Below are the code and all the weights of a small trained network. Each question names an input and a class and asks about switching units off, where a switched-off unit gives its printed mean instead of its output.

import numpy as np


def w(rows, s, z=0):
    codes = np.array(rows[::2]) - 128.0
    scale = np.full(codes.shape[1], s)
    scale[-1] = z or s
    return codes * scale


def f(y):
    return y / 2 * (1 + np.tanh(0.7978845608 * (y + 0.044715 * y**3)))


def log_softmax(a):
    a = a - a.max(-1, keepdims=True)
    return a - np.log(np.exp(a).sum(-1, keepdims=True))


def net(x, mask):
    res = np.array(x, float).reshape(1, 7) / 4 @ E
    y = f(res @ A[0][:, :-1].T + A[0][:, -1])
    res = res + np.where(mask, y, B[0][:, -1]) @ B[0][:, :-1]
    return log_softmax(res[-1] @ U[:, :-1].T + U[:, -1])


A, B = {}, {}
E = w([
[75,36,84,81],'x0',
[129,126,126,128],'x1',
[128,130,128,126],'x2',
[174,78,73,221],'x3',
[21,147,155,214],'x4',
[154,43,255,141],'x5',
[129,128,126,129],'x6',
],0.0094)
A[0] = w([
[59,142,150,168,73],'neuron 1',
[191,2,78,218,111],'neuron 2',
[204,117,107,70,41],'neuron 3',
[78,136,137,155,61],'neuron 4',
[190,91,72,196,32],'neuron 5',
[186,104,70,207,79],'neuron 6',
[103,195,47,119,21],'neuron 7',
[72,155,165,52,86],'neuron 8',
[160,218,181,139,83],'neuron 9',
[129,96,224,110,84],'neuron 10',
[81,35,70,121,79],'neuron 11',
[32,150,142,186,61],'neuron 12',
[189,120,111,82,63],'neuron 13',
[77,67,102,90,57],'neuron 14',
[32,152,124,195,86],'neuron 15',
[228,184,145,223,124],'neuron 16',
[122,167,197,1,86],'neuron 17',
[125,126,123,134,141],'neuron 18',
[120,97,239,102,104],'neuron 19',
[61,141,150,171,59],'neuron 20',
[79,40,96,84,67],'neuron 21',
[111,189,52,125,18],'neuron 22',
[136,102,171,135,93],'neuron 23',
[153,77,210,145,7],'neuron 24',
[86,166,163,65,92],'neuron 25',
[157,226,178,147,91],'neuron 26',
[146,87,193,138,52],'neuron 27',
[184,122,116,89,55],'neuron 28',
[146,98,171,136,65],'neuron 29',
[224,115,111,69,84],'neuron 30',
[98,198,46,104,34],'neuron 31',
[133,83,199,134,66],'neuron 32',
[77,170,171,50,54],'neuron 33',
[180,21,248,168,97],'neuron 34',
[40,118,177,191,110],'neuron 35',
[191,122,109,76,62],'neuron 36',
[159,193,171,152,94],'neuron 37',
[188,205,164,154,60],'neuron 38',
],0.0097,0.013)
B[0] = w([
[202,114,130,150,150],'neuron 1',
[58,192,203,188,235],'neuron 2',
[235,99,132,139,147],'neuron 3',
[160,94,121,186,125],'neuron 4',
[130,138,153,233,145],'neuron 5',
[64,182,201,232,171],'neuron 6',
[118,152,23,169,154],'neuron 7',
[96,128,165,216,163],'neuron 8',
[86,54,117,117,175],'neuron 9',
[119,162,75,131,178],'neuron 10',
[92,52,136,60,170],'neuron 11',
[245,103,163,137,171],'neuron 12',
[210,102,136,149,142],'neuron 13',
[93,61,126,131,138],'neuron 14',
[248,99,170,110,192],'neuron 15',
[35,33,135,53,228],'neuron 16',
[72,160,200,231,209],'neuron 17',
[126,143,134,109,141],'neuron 18',
[123,184,60,112,205],'neuron 19',
[208,117,131,171,144],'neuron 20',
[88,2,131,76,159],'neuron 21',
[121,151,18,182,145],'neuron 22',
[123,141,86,140,136],'neuron 23',
[117,145,8,144,141],'neuron 24',
[99,106,146,237,159],'neuron 25',
[81,21,103,93,186],'neuron 26',
[127,135,24,159,142],'neuron 27',
[189,93,118,164,131],'neuron 28',
[123,118,77,162,128],'neuron 29',
[240,114,196,154,186],'neuron 30',
[124,166,26,173,165],'neuron 31',
[125,148,55,144,152],'neuron 32',
[88,133,166,208,151],'neuron 33',
[131,176,24,131,255],'neuron 34',
[245,124,150,86,205],'neuron 35',
[220,107,140,151,146],'neuron 36',
[99,66,109,110,163],'neuron 37',
[114,49,122,112,155],'neuron 38',
],0.0081,0.0078)
U = w([
[135,189,15,133,119],'0',
[255,132,170,118,101],'1',
[113,165,141,96,254],'2',
[71,171,193,189,72],'3',
[74,43,125,69,68],'4',
],0.0092,0.016)

Each question gives the input, the list of numbers given to net, and the class t.
The units are the neurons (one row each of A and B). Each row of codes is followed by its name. A weight is (code - 128) times the scale printed after its matrix; where a second scale follows, it is the last column's (A, B and U).
mask holds one flag per neuron, in row order. A switched-off neuron (its flag False) gives its mean, the last column of its row in B, instead of its output. The means were averaged over made-up inputs and are rounded, as every weight is.
A unit's drop is (log p(t) with every unit on - log p(t) with that unit switched off) / (log p(t) with every unit on - log p(t) with every unit switched off).
The circuit of an input: a set's keep is (log p(t) with only the set's units on - log p(t) with every unit switched off) / (log p(t) with every unit on - log p(t) with every unit switched off). Starting from the 12 units with the biggest drops (on a tie, the unit counted first), units are removed one at a time, each time the one whose removal leaves the highest keep (on an exact tie, the one counted first), for as long as the keep stays at least 0.8.
circuit, biggest first: the units of the circuit, biggest drop first
top k neurons: the k neurons with the biggest drops, biggest first
drop of u: that unit's drop, to one decimal
input [-2,-3,-4,-4,8,-7,0], class 1: circuit, biggest first => (neuron 15; neuron 12)
input [-7,3,4,5,-7,-6,-7], class 1: circuit, biggest first => (neuron 30)
input [-7,-2,5,6,4,-5,5], class 4: circuit, biggest first => (neuron 16; neuron 26)
input [3,-2,0,7,-8,-1,5], class 1: top 2 neurons => (neuron 30; neuron 3)
input [-3,-6,-3,-6,6,4,1], class 1: top 2 neurons => (neuron 35; neuron 12)
input [-6,-3,-4,-6,2,-3,6], class 3: circuit, biggest first => (neuron 17; neuron 25)
input [8,-6,0,5,-1,-4,-4], class 4: top 2 neurons => (neuron 11; neuron 21)
input [6,2,3,7,-4,0,2], class 3: top 2 neurons => (neuron 2; neuron 6)
input [3,-3,-3,-2,8,8,3], class 0: circuit, biggest first => (neuron 34; neuron 19)
input [5,-5,-6,4,7,-6,4], class 1: top 2 neurons => (neuron 15; neuron 12)
input [5,4,-7,5,-2,1,2], class 3: top 2 neurons => (neuron 2; neuron 16)
input [-5,-4,-7,4,5,2,-8], class 1: top 3 neurons => (neuron 35; neuron 15; neuron 12)
input [2,2,8,-6,7,6,-2], class 1: top 2 neurons => (neuron 35; neuron 12)
input [-7,2,1,-8,3,2,-5], class 3: circuit, biggest first => (neuron 17)
input [2,-3,-7,7,2,4,-7], class 3: top 2 neurons => (neuron 2; neuron 6)
input [5,-5,-6,-3,-1,5,2], class 0: top 2 neurons => (neuron 34; neuron 19)
input [7,-1,-3,3,-4,7,-2], class 0: top 2 neurons => (neuron 34; neuron 16)
input [-5,8,-5,0,-3,8,0], class 0: drop of neuron 7 => 0.0
input [4,5,-4,4,1,8,-8], class 0: drop of neuron 34 => 0.1
input [8,4,1,5,2,-5,-4], class 4: circuit, biggest first => (neuron 11)
input [1,1,0,7,8,-3,4], class 1: drop of neuron 15 => 0.2
input [4,2,4,6,-1,3,8], class 3: drop of neuron 2 => 0.7
